Below are the code and all the weights of a small trained network. Each question names an input and a class and asks about switching units off, where a switched-off unit gives its printed mean instead of its output.

import numpy as np


def w(rows, s, z=0):
    codes = np.array(rows[::2]) - 128.0
    scale = np.full(codes.shape[1], s)
    scale[-1] = z or s
    return codes * scale


def f(y):
    return np.maximum(y, 0)


def log_softmax(a):
    a = a - a.max(-1, keepdims=True)
    return a - np.log(np.exp(a).sum(-1, keepdims=True))


def net(x, mask):
    res = np.array(x, float).reshape(1, 5) / 4 @ E
    y = f(res @ A[0][:, :-1].T + A[0][:, -1])
    res = res + np.where(mask, y, B[0][:, -1]) @ B[0][:, :-1]
    return log_softmax(res[-1] @ U[:, :-1].T + U[:, -1])


A, B = {}, {}
E = w([
[122,24,121,197,114,147,127,98,128,111,168],'x0',
[125,173,115,128,184,121,127,38,127,112,196],'x1',
[128,128,128,128,128,129,128,128,128,128,128],'x2',
[142,152,136,108,80,251,133,167,125,132,186],'x3',
[128,128,128,128,129,128,128,128,129,128,127],'x4',
],0.011)
A[0] = w([
[129,1,124,172,146,83,129,75,134,116,120,127],'N1',
[140,46,129,156,100,233,141,135,134,115,229,23],'N2',
[127,77,139,134,132,101,128,101,129,151,127,130],'N3',
[134,243,132,89,107,224,135,176,133,128,146,129],'N4',
[133,89,125,146,132,115,135,164,115,116,105,135],'N5',
[135,198,129,102,158,34,135,127,128,124,51,228],'N6',
[120,85,132,129,101,136,122,203,126,134,60,255],'N7',
[136,107,117,125,122,131,126,162,128,131,101,190],'N8',
[120,179,130,127,169,120,118,40,126,129,215,154],'N9',
],0.02,0.0066)
B[0] = w([
[129,72,92,181,105,113,146,153,129,33,166,230],'N1',
[107,170,154,108,107,113,110,16,139,217,89,238],'N2',
[119,100,81,112,90,132,120,130,126,100,148,167],'N3',
[167,132,139,106,184,147,135,255,118,102,143,239],'N4',
[113,135,72,57,21,146,126,124,118,119,138,168],'N5',
[96,162,155,121,109,133,115,40,153,208,89,251],'N6',
[131,87,230,157,45,109,127,170,126,146,116,228],'N7',
[126,117,180,154,126,116,128,149,129,137,126,171],'N8',
[128,168,56,108,224,147,133,64,128,92,136,233],'N9',
],0.023,0.022)
U = w([
[79,126,174,131,67,109,98,105,157,220,67,252],'0',
[83,190,75,100,169,147,100,40,162,180,99,207],'1',
[169,113,160,116,104,155,154,253,111,123,125,43],'2',
[175,180,57,80,207,194,154,185,107,79,164,34],'3',
[111,64,117,178,57,107,155,186,125,63,151,121],'4',
[119,115,26,158,166,138,157,116,127,24,184,31],'5',
],0.0067,0.0021)

Each question gives the input, the list of numbers given to net, and the class t.
The units are the neurons (one row each of A and B). Each row of codes is followed by its name. A weight is (code - 128) times the scale printed after its matrix; where a second scale follows, it is the last column's (A, B and U).
mask holds one flag per neuron, in row order. A switched-off neuron (its flag False) gives its mean, the last column of its row in B, instead of its output. The means were averaged over made-up inputs and are rounded, as every weight is.
A unit's drop is (log p(t) with every unit on - log p(t) with that unit switched off) / (log p(t) with every unit on - log p(t) with every unit switched off).
The circuit of an input: a set's keep is (log p(t) with only the set's units on - log p(t) with every unit switched off) / (log p(t) with every unit on - log p(t) with every unit switched off). Starting from all 9 units, units are removed one at a time, each time the one whose removal leaves the highest keep (on an exact tie, the one counted first), for as long as the keep stays at least 0.8.
units of the circuit, in order: the units of the circuit, biggest drop first
top k neurons: the k neurons with the biggest drops, biggest first
drop of u: that unit's drop, to one decimal
input [2,3,-4,-7,0], class 5: units of the circuit, in order -> [N1]
input [0,2,-7,4,-8], class 3: top 2 neurons -> [N6, N4]
input [5,1,6,-1,8], class 5: units of the circuit, in order -> [N7, N1]
input [0,-7,0,3,6], class 2: top 2 neurons -> [N6, N4]
input [0,7,6,8,1], class 3: top 2 neurons -> [N4, N6]
input [-6,3,-7,1,0], class 3: top 2 neurons -> [N4, N2]
input [4,-6,-2,0,-5], class 4: top 2 neurons -> [N6, N1]
input [0,1,0,-5,0], class 1: top 2 neurons -> [N6, N7]
input [5,0,6,0,-1], class 4: top 3 neurons -> [N6, N1, N9]
input [6,1,5,3,-4], class 1: top 2 neurons -> [N2, N7]
input [1,-6,5,-4,3], class 4: top 2 neurons -> [N2, N1]
input [0,-7,5,6,1], class 2: top 2 neurons -> [N4, N6]
input [0,-6,1,7,-4], class 2: top 2 neurons -> [N4, N6]
input [-2,6,5,7,8], class 3: units of the circuit, in order -> [N4]
input [4,-5,-7,0,-5], class 4: top 2 neurons -> [N6, N1]
input [5,1,0,-2,7], class 5: drop of N7 -> 0.5
input [-1,3,-1,-4,3], class 1: drop of N6 -> 0.1
input [3,3,7,-8,-3], class 5: drop of N1 -> 0.8
